In the rows, zero is written as 128.
Facts:
toskos α kuzu
petek α gabi
relu α drusuk
griklibro α skadraklu,klomimil
kebur α flebil
mitros α brubril
drasur α stugi
kleklok α getreni,vibek
vobren α deskikla
grunoskal α klomimil
gabi α brubril
kovekler α skadraklu,brubril
deskikla α ranar
muflorim α gedim,ranar,breflos,lokel
klomimil α brubril
vulo α grunoskal
nedrom α gabi,pletro,medras
tirul α gedim,drusuk,deskikla,skadraklu
traze α pagum
beskan α mitros
flagak α drasur
rulisum α kovekler
soplan α lokel
pledra α grunoskal,brubril
ranar α pagum,drusuk,klomimil
losa α grunoskal,traze
febram α sedol
pletro α drusuk
stiple α gabi,klomimil
sedol α skadraklu,brubril
flebil α klomimil
getreni α rulisum,ranar
dranen α kleplak
pagum α brubril
trastavi α dritron
stugi α brubril
mago α pletro,zaru
medras α drusuk
plutan α flodres,klomimil
trugrir α pagum
breflos α brubril
liti α getreni
moti α rulisum
kitol α gedim,stugi
kuzu α lokel
renik α drusuk,deskikla,drasur
zaru α stugi,lokel,brubril
[puvu,kovekler,vibror,rodu,ranar,bedar,dranen,rudror,pufedim,brubril] π 256
[floris,dregu,kebur,klobur,vulo,pletro,stiple,pagum,vofli,kleplak,vikin] π 877
[lokel,dridram,refler,skadraklu,tirul,beskan,flagak,defak,losa,sedol,taflustal,sozek,skopin,kifo,rodrek,klifir,liti,fini,kitol,roni,renik] π 33
[dugitis,gedim,noklus] π 119
[momar,drolaste,relu,gado,traze,mopluri,bruskon,trugrir,feletrom,dakos] π 171
[toskos,soplan,getreni,batres,naser] π 559
[briras,flafek,kove,povofon,plelekin,zoflum,greku] π 907
[petek,mitros,drasur,kleklok,gabi,rulisum,febram,devesok,skugi,mamo] π 456
[griklibro,vibek,toflelem,skufefen,tramos,trastavi,tomos,medras,plutan,replil,gretrom] π 16
[legum,sive,dregun,kuzu] π 865
[puvu,kebur,skadraklu,tramos,trude,gobrin] σ gisun
[flunikek,drolaste,ledu,ranar,pletro,sedol,stugrugru] σ dizen
[floris,momar,toskos,plurik,nedrom,tirul,kaplus,skiluflur,replil,vovur] σ dulel
[lokel,vibek,klobur,bradristek,devesok,breflos,feletrom,batres] σ plurik
[fuve,dugitis,renik] σ flodres
[flodres,bedidre,zudi,flebil,skopin,pakliklin,klibe,zoflum,zaru] σ deskikla
[dridram,brikler,briras,vulo,pledra,medras,mamo] σ klomimil
[dregu,flafek,griklibro,vobren,gado,rodrek,bemim,dregun,naser] σ zaru
[petek,refler] σ kaplus
[relu,drasur,beskan,bedar,stiple,mago,plelekin,gedim] σ grezin
[mitros,fesa,fula,traze,drusuk] σ reste
[toflelem,legum,dakos,roni] σ dritron
[kleklok,vibror,getreni,dritron,klifir,greku] σ flebil
[grunoskal,gabi,plezus,ranan,liti,gisun,brubril] σ draplobis
[skufefen,rodu,taflustal,povofon] σ nedrom
[kovekler,sutan,kitol,noklus] σ brikler
[lesis,klomimil,moti] σ figragrik
[muflorim,skipes,kuzu] σ pakliklin
[gofer,skugi,pagum,ziflo,pufedim] σ dugral
[flagak,soplan,redim] σ stugrugru
[rulisum] σ ranan
[defak] σ vovur
[losa,dranen,trastavi,bruskon,vikin] σ bedidre
[mopluri,vofli,kifo] σ moti
[febram,rudror,troge,kove,trugrir,fini,gretrom] σ ziflo
[tomos,sive,stugi,vofaske] σ flunikek
[sozek,plutan,loklel] σ plezus
[kleplak] σ zudi
{puvu,drolaste,relu,kebur,refler,gabi,fula,sutan,muflorim,klobur,bradristek,losa,bedar,stiple,legum,dranen,taflustal,sozek,bruskon,kove,mago,trugrir,vikin,feletrom,plelekin,liti,fini,brubril,batres,dakos,gretrom,renik,noklus} γ d
{floris,lokel,dridram,briras,mitros,fesa,vibek,toflelem,grunoskal,ledu,skufefen,tirul,traze,flagak,rulisum,soplan,defak,pledra,ranar,pletro,sedol,skugi,getreni,pagum,trastavi,medras,pufedim,redim,zoflum,mamo,gedim} γ a
{fuve,dugitis,momar,dregu,toskos,flafek,griklibro,kleklok,vobren,lesis,vibror,rodu,beskan,febram,devesok,skiluflur,tomos,sive,stugi,skopin,troge,kifo,plutan,rodrek,povofon,breflos,replil,klifir,bemim,dregun,roni,naser,greku,vofaske} γ c
{petek,drasur,gado,kovekler,vulo,skipes,skadraklu,gofer,tramos,mopluri,rudror,vofli,kleplak,drusuk,trude,klibe,gobrin,kitol,kuzu,loklel} γ b

Known rows:
[127 110  94 147  86  91 106 125 120 109 173 124 175 172 115 103 173 136
 129  96 144 128 134 141 164 140 144  95 132 163 137 110 146 163 147]: kove
[152  83  94 133 106  95  41  63  92 111 148 141 203 155  76  96 181 147
  69 119 104 122 129 151 173  93 138 144 134 170 157 108 178 181 139]: ranar
[146  95  86 138  99 112  74 109 115 113 162 135 189 158 130  99 190 116
  95 119 135 153 131 151 182 144 159 118 104 147 145 107 145 191 150]: drusuk
[124 107  98 150  84  95 110 130 130 107 175 126 185 172 112 106 163 134
 126  88 144 118 142 139 166 139 149 106 128 155 134 121 142 175 150]: troge
[140 171  65 136  93 102  87 115 137  65 180 135 146 152  57 135 212  74
 119  71 151 102 164 129 168 120 112 159 144 174 151 107 140 117 118]: mitros
[140 107  93 134  94  93  79  97 122  88 155 127 189 156  92 104 183 118
 102 118 138 128 134 153 181 139 150 126 115 160 155 110 150 168 140]: muflorim
[123 111  98 141  85  92 108 124 123  98 163 110 194 166 111 107 175 131
 119 106 155 121 139 147 170 149 145  99 123 161 147 121 135 162 138]: skipes
[137 110  89 143  93  97  81 107 125 101 167 131 179 160  97 101 186 119
 106 106 134 136 135 145 173 133 149 125 119 158 147 106 149 169 146]: mago
[116 116 107 141  83  93 121 114 130  93 144 127 182 166 114 102 157 128
 117 107 161 112 141 133 173 155 150 105 127 158 134 126 135 167 151]: naser
[128 105  91 144  81  89 105 131 123 109 176 121 184 171 108 104 172 135
 129  96 140 128 134 146 166 136 142  95 129 160 141 107 146 163 139]: bedar
[129 101 104 136  72  89 113 127 127  92 162 119 195 171 111 104 156 122
 128 100 152 114 139 154 171 146 146 101 127 158 143 121 146 168 134]: vibror
[158  96  84 136  86 103  75 111 102 107 175 134 189 168 114 109 183 119
 114  93 124 130 139 161 169 112 132 110 128 169 156 100 161 162 122]: flagak
[155 136  65 124  80  92  73 121 123  78 191 129 157 158  67 126 199  81
 133  70 136 108 153 161 165 101 108 142 147 183 157  99 154 129 105]: sedol
[112 117 119 136  92  85 106 136 138  94 157 105 201 172 117 103 166 120
 124 102 151 119 125 148 175 138 158 107 128 134 146 122 142 161 138]: zudi
[123 109 104 157  67 104 105 125 143 108 171 139 176 168 111 122 166 142
 118 101 153 120 133 122 167 138 143 109 120 139 145 130 130 164 140]: devesok
[141 127  85 140 100 108  70 107 130  98 166 136 171 158 103 118 194 104
 100 104 144 136 142 137 175 132 153 136 115 157 154 110 137 167 146]: drasur
[113 106 100 131  79  80 128 121 122  93 145 123 175 161 110  84 155 123
 116 115 158 117 139 143 173 156 145 107 137 158 116 119 143 172 148]: dregun
[111 115 124 137  92  81 108 133 137  95 158 102 201 173 110 105 163 126
 124 104 151 113 124 147 172 133 161 106 131 138 145 123 142 161 135]: flodres
[125 106 106 137  75  89 114 123 128  92 155 121 191 169 115 104 154 125
 125 102 155 111 140 150 170 144 146  99 129 159 141 120 142 169 141]: flafek

Rows:
No name comes twice in this set of rows, the named rows included.
[136  98  87 135  68  98  94 129 115 113 172 125 209 168 122 114 181 127
 124  77 132 125 141 154 139 122 124  71 128 166 145  93 148 151 124]  dridram
[110 112  93 141  78  92 102 125 135 109 166 123 197 161 108 106 182 127
 115  84 139 131 135 137 139 139 142  82 118 154 136  96 139 159 149]  sutan
[101 115 112 136  84  88  96 138 149 109 158 114 202 163 117 103 177 112
 115  83 140 126 122 137 143 129 159  95 125 130 135 100 140 163 144]  brikler
[137 109  97 135 105 101  85  70  99  93 129 136 197 153 100  99 182 130
  76 128 134 120 138 137 180 132 141 130 126 168 146 115 154 163 144]  getreni
[114 110 114 132  98  86  71 118 142 107 156 123 196 160  98 101 179 111
 105  99 134 126 121 144 158 116 161 123 126 133 143 105 149 168 143]  moti
[124 102  95 153  69  95 105 130 130 107 176 126 173 169 105 110 177 146
 118 110 146 132 128 130 167 141 140 100 121 144 142 117 136 152 134]  bradristek
[137 103  95 133  84  85  91 109 119  91 160 118 194 163  93 102 173 126
 117 109 143 122 134 159 173 136 144 110 126 167 153 111 151 161 136]  dranen
[130 169  74 138 102  89  75 113 146  65 184 129 137 161  45 129 201  78
 126  69 152 101 154 131 172 113 127 166 145 173 156 105 147 126 132]  gabi
[140 106  90 139  87  90  88 138 114 112 189 114 183 180 115 112 169 128
 140  83 144 124 135 160 166 118 141 102 138 171 152 107 153 167 135]  skadraklu
[137 146  74 131  65  93  82 129 160  66 187 139 126 149  44 128 193  69
 125  84 157 107 154 135 170 115 116 170 137 153 145 117 138 130 111]  breflos
[154  90  86 144  60 108  93 137 109 110 181 133 182 170 121 116 182 135
 123 103 136 133 134 155 166 122 123  96 123 153 151 110 143 147 110]  lokel

Now the same elements, written a new way:
Known rows:
[163 124 143 101 116 121 126 142 115 137 149 125 132 136 110 104 146 135
 121 116 106 151 114 114 154 120  67 132 149 110 120 150 129 147 144 152
 155 120 125]: briras
[121 131 126 204  40  88  85 159 151  95 138 119  88  87 144 153 138  92
  97 113 106  98 147 184 142 192  99 137 166 148 131 125 212 119 161  79
 169 130 158]: klomimil
[166 130 139 137 127 125 132 166 119 165 170 138 156 147 107  96 135 121
 131 138 103 114 126 119 168 114  58 138 123  69 115 142 130 137 151 153
 142 106 147]: dridram
[112 122  99 156  84 104 145 149 113 135  69 122 104 106 126 131 148 109
 130 119 105 144 135 171 128 139 165 131 129 140 139  89 155 110 146  73
 119 118 113]: breflos
[147 106 135  94 102 131  80 130 105 150 152 119 129  91 120 113 108 123
 122 149 112 105 125 137 126 154  70 132 141 152 123 150 110 135 134 179
 135 143 133]: vovur
[132 124 141  95 151 116 130 131 118 141 114 129 126 141 120 102 110 123
 123 109 116 153 124 117 143 144  84 134 138 140 112 137  95 151 121 148
 137 122 118]: fuve
[143 130 148 130 140 145 131 128 113 138 134 125 138 136 119  92 107 131
 128 155 100 136 112 104 144 108 142 133 135 140  95 154  85 129  97 160
 139 141 119]: dranen
[131 120 139  76 143 117 125 125 117 136 123 127 127 133 123 109 120 126
 127 119 108 138 125 109 145 144  88 133 140 131 119 152 103 151 112 154
 139 121 122]: skipes
[127 125 135  89 131 120 122 129 118 130 137 126 136 137 119 105 100 120
 131 153 105 150 112 129 144 130  90 134 149 136 114 145  97 133 129 155
 135 136 120]: fula
[154 116 137 101 125 126  87 139 114 137 149 122 124  99 124 121 111 126
 124 140 114 106 120 140 140 150  67 132 149 158 123 164 109 134 125 177
 145 145 141]: reste
[137 129 125 138 138 128 134 158 124 155 162 141 170 150 117  96 103 111
 143 166 106 115 128 134 154 110  83 143 129  90 112 140 107 134 139 164
 119 123 148]: fini
[127 123 106 118 121 106 158 162 122 143  87 131  96 103 118 143 112 107
 137 138  98 111 115 168 158 148 131 127 130 127 164 117 148  66 148  75
 132 113 119]: pletro
[135 122 142  88 158 116 133 125 118 140 109 129 125 141 120 100 107 125
 120 108 116 150 127 114 142 141  88 134 137 140 109 138  95 150 115 151
 135 121 117]: bemim
[172 120 105 149 136 148 122 142 120 131  69 119 110  74 115 129 129 111
 135 100  91  72 127 180 138 148 177 123 120 200 145 141 194  71  97 105
 131 159 135]: zaru
[153 135 132 146 149 120 136 169 119 167 158 141 153 150 113  90 131 115
 133 133 111 125 135 137 155 111  70 141 122  86 107 126 111 151 142 155
 127 106 145]: kifo
[154 122 153 123 124 146 136 129 108 148 120 125 134 135 118 105 123 138
 128 128 109 127 114  87 155 110 121 133 123 125 109 164  85 130 110 157
 149 126 120]: trastavi
[148 132 121 185 119 147 142 139 111 134  68 122 134 130 125 112 174 133
 136  86 107 147 132 127 139  97 194 134 119 162 108 126 145 143 105 111
 139 144 127]: kleklok
[123 121 141 131 120 121 130 136 104 156 133 128 122 126 123 101 125 128
 117 151 115 145 123 114 139 127  92 135 131 113 106 120  69 147 129 153
 129 116 112]: replil
[149 108 135  94 102 128  81 133 104 148 150 119 124  92 121 116 112 123
 122 152 114 104 124 139 127 148  72 132 138 154 121 149 108 136 131 178
 131 141 133]: kaplus

Rows:
No name comes twice in this set of rows, the named rows included.
[141 112 121 122 125 125 134 123 104 143 136 130 160 136 121  92 165 135
 128 113 121 151 130 128 131  98  65 137 139 111 100 115 109 168 145 165
 116 126 128]  momar
[107 116 111 177  70 117 149 132 126 110  89 125 128 115 141 152 166 123
 128 110 121 124 130 139 150 114 126 136 147 126 131 120 148 114 151  91
 142 133 136]  rulisum
[113 110 128 166  77 121  88 125 144 109  93 121 114  97 148 149 104  94
 108 106 121  83 154 146 134 188 109 139 145 172 122 144 170 124 126 113
 149 138 159]  flodres
[126 138 121 234  85 139 141 153 119 132  47 121 119 131 136 134 150 117
 132 102 107 134 144 125 141 111 244 138 106 158 109 122 148 128 107  81
 148 135 130]  griklibro
[144 107 110 133 140 123 126 127 137 118  89 125 103  68 129 138 113  95
 118  97 103  61 137 195 141 187 109 124 142 179 144 127 193  72 113  99
 128 142 140]  deskikla
[149 113 130 125 115 133 133 146 111 171 148 140 161 144 111 103 128 116
 136 145 112 108 136 114 155 109  66 140 114  71 120 136 112 134 150 162
 123 108 143]  defak
[141 107 143  81 148 126  93 116 130 126 141 127 123 100 129 114  85 110
 109 123 117  86 132 138 140 181  39 132 151 156 114 160 114 130 113 176
 139 140 143]  dritron
[ 76 121 116 173  41 108 128 138 134 104  71 124 114 130 149 171 128 107
 121 113 127 137 141 119 148 154 130 142 147 133 140 131 144 132 159  77
 152 124 143]  grunoskal
[138 130  97 208  79 133 147 172 122 152  93 135 147 134 124 139 153 105
 147 124 105 101 143 148 159 105 167 140 106 102 139 123 179 111 154  85
 131 120 155]  sedol
[150 139 122 197  42 127 119 168 119 124  80 114 120 135 123 141 166 126
 135 102  95 159 131 120 146 115 221 135 121 148 130 143 185 132 141  71
 169 134 130]  pledra
[171 113  88  78 126 133 157 123 103 110  78 114 138 108 111 128 207 151
 150  66 103 167 100 172 138  90 127 121 154 168 152 124 187 111 145 109
 130 156 113]  soplan

Now the same elements, written a new way:
Known rows:
[ 65 181 122 205 170 153  75 142 127 116 105 138 136 153 144 124 116 120
 153 150 109 165  94 158 123 107 160 106]: noklus
[118 187 110 133 140 120 127 143 160 157 151  93 122 162 101 158 136 120
 133 123 106 194 153 126 128 103 117 126]: dregu
[197 100  65 139 106 115 104 134 109  95 133 134 113 148 120 181 163 134
 154 146 140 158 175 131  91  87  91 105]: relu
[ 56 130 107 115 142 134 132 110 135 112 118  85 150 139 116 142 116 106
  97 134 147 124  71 113 149 103 115 115]: fula
[148 141  46 122 146 103  47 122 107 126 106 145  98 163 120 124 162 177
 137  92 152 139 161 169 154 156 115 134]: kebur
[154  86  64  63 153 157 170 141  86  82  99 102 126 126 103 141 123 153
 120 111 135 153 143 126 137  82  42 135]: renik
[118  46  88  88 114 132 125 125  79  52 109  89 140 108 105 135 129 149
 112 129 194 104 108 123 146 103  48 101]: nedrom
[127 113  79  96  93 158 114 109  63 110  98 137 115 158 138 124 131 153
 138 179 133 107 117 141 168 114 139 100]: mitros
[142  66  62  62 113 157 147 121  97  81  95  83 145 110  84 137 113 111
 116 156 160 121 132 122 143  59  81 135]: zaru
[ 43 165 123 183 157 164 116 130  99 106 100 131 142 164 146 121 110 126
 120 191  98 137  79 138 137 128 143  92]: mamo
[ 80 158 129 170 120 117 136 127 107 123 146 140 122 198 167 130 147 145
 112 179 101 155 134 120 119 138 100  61]: floris
[168  98  86 144 121 164 143 130  68 132 103 128 105 161 148 178 157 146
 160 208 121 144 140 104 112 105  99  68]: soplan
[ 88  87  74 104 125 139  89 124  91  74  96 103 134 105  99 125 121 141
 122 136 157  98  88 162 154  97 128 135]: moti
[165  53 120 113 128 138 119 141 101  89 135 109 130 114 102 123 134 157
 157  79 187 111 139 149 187 149  94  97]: petek
[ 50 144 138 131 136 141 166 112  93  99 130 136 140 185 182  97 122 150
  85 151 113 135  92 120 150 140  78  71]: defak
[197  54  83 114 149 174 154 123 134 104 123 127 149 120 115 123 143 108
 161 111 170 107 120 109 166  87 126 126]: drasur
[149  81  55  78 111 156 140 106  60  89 106 159 109 152 170 114 139 167
 124 149 122 101 106 144 164  97 119 116]: ranar
[ 41 133 102 128 138 135 157 109 109 109 119 100 150 156 127 134 119 110
  83 181 116 116  81 114 147 122 113  96]: fesa
[181  54  73  87 106 168 147  87 145  91 135 143 168 123 127 100 132  63
 147 118 174  79  96 112 179  44 168 152]: drusuk

Rows:
No name comes twice in this set of rows, the named rows included.
[156  72  78 138 174 164  73 145 105  52 115 152 131  89 109  79 122 154
 159  55 139  97 107 211 178 123 173 158]  kovekler
[ 48 143 153 147 106 138 148 117  92 115 123 112 147 181 149 131 118 125
 108 196 139 136 103 101 147 138  92  52]  skufefen
[172 119  59 111  76 132  99 109  77 123 134 172  93 174 168 134 151 154
 147 174 111 112 137 151 146 100 159 103]  pagum
[171 116  75 120  88 173 138  96  81 124 113 181 127 190 189 116 146 110
 154 202 117 134 126 106 135  65 146  97]  gedim
[126 124  76  57 128 129 104 139  84 108 116  94 100 130  88 129 115 191
 123  91 127 134 141 178 186 126 110 145]  losa
[146  85  70  51 124 144 152 131 112  84 116  65 145 105  64 157 112 110
 132 115 168 139 130 116 159  65  87 152]  vobren
[ 61 128 135 108 134 120 137 121 143 109 135  82 161 135 111 137 116 104
 109 110 173 134  78 104 158 110  98 107]  skiluflur
[139 138 117 214 165 115  88 154 176 117 168 125 129 138 105 145 158 107
 149 121 111 144 154 162 109 132 162 110]  mopluri
[ 59 137 105 128 164 133 113 119 147 105 121  84 162 125 105 137 108  97
 113 112 151 133  63 125 156  98 139 129]  lesis
[100 112  73  89  81 143  56  95 100  86 103 146 138 121 132  85 115 116
 142 148 163  81  67 178 186  67 206 157]  klomimil
[164 113 126 144 124 145 115 142 107 131 116 106 133 151 132 168 144 131
 178 132 181 175 148  99 129 101  66  71]  toskos
[163  73  81  87 119 141 108 126  99 130 112  87 109 106 103 176 136 152
 162 100 173 114  96 140 175  99 139 125]  febram
[174  99  64 123 108 153 140 111  82 107 124 166 114 173 174 141 153 135
 140 191 110 124 136 114 109  81 119  97]  pletro
[134 157 127 160 156 132 140 145 186 154 169 105 133 155  94 131 150 102
 130 116  95 166 162 136 141 118 146 122]  kleplak
[ 86 116 133 119  63 142 130 103  69 109 125 137 142 178 164 114 121 125
 129 196 157 114 107 115 169 112 113  61]  vibek

